Below is a small trained network, with its code and all its weights. Each question gives an input and a class and asks what happens when units are switched off, that is, made to give their printed mean instead of their output.

import numpy as np


def w(rows, s, z=0):
    codes = np.array(rows[::2]) - 128.0
    scale = np.full(codes.shape[1], s)
    scale[-1] = z or s
    return codes * scale


def norm(h):
    return h / np.sqrt((h * h).mean(-1, keepdims=True) + 1e-5)


def f(y):
    return np.maximum(y, 0)


def log_softmax(a):
    a = a - a.max(-1, keepdims=True)
    return a - np.log(np.exp(a).sum(-1, keepdims=True))


def net(x, mask):
    res = np.array(x, float).reshape(1, 7) / 4 @ E
    u = 0
    for l in range(4):
        y = f(norm(res) @ A[l][:, :-1].T + A[l][:, -1])
        res = res + np.where(mask[u : u + 6], y, B[l][:, -1]) @ B[l][:, :-1]
        u += 6
    return log_softmax(norm(res)[-1] @ U[:, :-1].T + U[:, -1])


A, B = {}, {}
E = w([
[180,159,45,64,94,164],'x0',
[141,172,137,141,196,132],'x1',
[229,82,109,211,133,169],'x2',
[128,128,134,126,136,129],'x3',
[131,133,136,124,127,131],'x4',
[132,134,127,130,130,129],'x5',
[20,112,50,175,151,254],'x6',
],0.0064)
A[0] = w([
[103,148,101,81,155,163,53],'L0N0',
[88,134,166,114,47,134,149],'L0N1',
[124,129,144,120,135,134,50],'L0N2',
[109,26,82,130,1,92,188],'L0N3',
[150,159,229,111,105,96,178],'L0N4',
[92,93,161,167,139,99,3],'L0N5',
],0.0071,0.0043)
B[0] = w([
[139,118,137,179,131,134,167],'L0N0',
[140,123,88,127,225,113,195],'L0N1',
[125,141,126,139,119,142,128],'L0N2',
[162,223,185,141,253,174,252],'L0N3',
[72,174,53,218,118,132,245],'L0N4',
[71,64,188,141,182,104,144],'L0N5',
],0.0062,0.0041)
A[1] = w([
[147,109,188,90,58,104,80],'L1N0',
[196,104,106,3,127,79,105],'L1N1',
[216,20,128,184,43,150,56],'L1N2',
[123,203,37,202,225,94,255],'L1N3',
[76,105,128,49,114,98,65],'L1N4',
[62,120,103,124,180,220,152],'L1N5',
],0.0051,0.0038)
B[1] = w([
[91,140,117,141,83,116,129],'L1N0',
[71,103,159,178,95,165,142],'L1N1',
[169,95,78,184,177,195,138],'L1N2',
[170,108,255,112,124,213,255],'L1N3',
[135,159,123,110,214,129,132],'L1N4',
[151,160,200,131,44,64,194],'L1N5',
],0.006,0.0097)
A[2] = w([
[54,134,124,71,135,86,2],'L2N0',
[185,122,132,81,123,28,93],'L2N1',
[140,152,139,147,158,137,54],'L2N2',
[84,135,55,161,130,150,75],'L2N3',
[184,182,78,69,116,171,162],'L2N4',
[176,154,2,58,101,139,130],'L2N5',
],0.0092,0.0026)
B[2] = w([
[203,152,36,137,195,120,170],'L2N0',
[52,223,137,216,3,219,167],'L2N1',
[158,144,165,74,127,135,190],'L2N2',
[68,162,139,209,30,95,138],'L2N3',
[84,31,209,145,167,47,253],'L2N4',
[46,53,197,231,193,11,165],'L2N5',
],0.0063,0.0038)
A[3] = w([
[37,103,70,129,120,221,86],'L3N0',
[117,122,255,140,171,152,254],'L3N1',
[138,207,157,118,155,185,195],'L3N2',
[183,211,178,149,100,164,100],'L3N3',
[232,168,142,137,87,38,207],'L3N4',
[8,218,110,21,173,65,209],'L3N5',
],0.0075,0.0013)
B[3] = w([
[128,227,169,141,13,57,145],'L3N0',
[112,106,68,35,119,66,248],'L3N1',
[182,133,66,92,70,112,178],'L3N2',
[87,136,49,100,116,132,176],'L3N3',
[41,148,108,137,107,197,150],'L3N4',
[254,55,109,231,162,225,168],'L3N5',
],0.0078,0.015)
U = w([
[49,237,157,220,1,149,186],'0',
[228,108,121,238,209,230,108],'1',
[120,106,116,108,111,102,251],'2',
[109,112,108,104,126,106,229],'3',
[43,73,249,175,207,57,9],'4',
[144,173,134,56,158,143,28],'5',
[120,117,112,101,110,112,71],'6',
],0.0088,0.0026)

Each question gives the input, the list of numbers given to net, and the class t.
The units are the neurons (one row each of A and B). Each row of codes is followed by its name. A weight is (code - 128) times the scale printed after its matrix; where a second scale follows, it is the last column's (A, B and U).
mask holds one flag per neuron, layer by layer. A switched-off neuron (its flag False) gives its mean, the last column of its row in B, instead of its output. The means were averaged over made-up inputs and are rounded, as every weight is.
A unit's drop is (log p(t) with every unit on - log p(t) with that unit switched off) / (log p(t) with every unit on - log p(t) with every unit switched off).
The circuit of an input: a set's keep is (log p(t) with only the set's units on - log p(t) with every unit switched off) / (log p(t) with every unit on - log p(t) with every unit switched off). Starting from the 12 units with the biggest drops (on a tie, the unit counted first), units are removed one at a time, each time the one whose removal leaves the highest keep (on an exact tie, the one counted first), for as long as the keep stays at least 0.8.
units of the circuit, in order: the units of the circuit, biggest drop first
most important unit: the unit with the biggest drop
top k neurons: the k neurons with the biggest drops, biggest first
top k neurons in layer l: the k neurons of layer l with the biggest drops, biggest first
input [-3,-5,7,-5,-4,-4,-5], class 1: top 2 neurons in layer 3	L3N1, L3N0
input [5,5,0,-4,0,-6,-7], class 0: most important unit	L2N1
input [3,1,-7,-5,6,5,-2], class 1: top 2 neurons	L3N5, L0N3
input [-7,-8,3,6,-1,-7,-2], class 5: units of the circuit, in order	L0N3, L2N4, L3N1
input [-1,-6,-4,-1,-6,4,-3], class 5: units of the circuit, in order	L0N3, L2N4
input [7,0,1,4,2,6,-4], class 4: top 3 neurons	L2N4, L2N5, L1N5
input [-7,-8,-5,0,5,5,3], class 5: units of the circuit, in order	L0N3, L2N4, L0N1
input [8,-3,5,-6,-1,5,0], class 4: units of the circuit, in order	L2N4, L2N5, L3N2
input [-6,6,-4,-1,0,-7,4], class 2: top 2 neurons	L2N4, L3N1
input [-5,6,-6,7,3,-1,7], class 0: top 3 neurons	L3N0, L2N4, L0N3
input [-7,6,3,-2,8,-5,6], class 6: top 2 neurons in layer 3	L3N1, L3N5
input [7,-5,-6,2,1,3,-1], class 4: units of the circuit, in order	L2N4, L2N5
input [8,3,-3,-5,-5,0,2], class 4: units of the circuit, in order	L2N5, L2N4
input [3,-8,-2,1,-5,-6,3], class 5: units of the circuit, in order	L0N3
input [7,8,2,0,0,-1,-8], class 0: units of the circuit, in order	L2N1, L3N4
input [8,-8,-1,-3,1,7,3], class 4: units of the circuit, in order	L2N4, L2N5
input [5,-4,-6,3,1,6,-8], class 0: top 2 neurons	L2N1, L3N1
input [-4,-8,5,5,2,0,6], class 5: top 3 neurons	L0N3, L0N4, L3N5
input [-8,-4,-8,-6,-6,4,6], class 1: top 2 neurons	L3N5, L2N0
input [8,-2,5,3,-6,-3,8], class 0: most important unit	L3N0
input [8,7,7,6,7,7,-4], class 4: top 2 neurons in layer 3	L3N5, L3N2
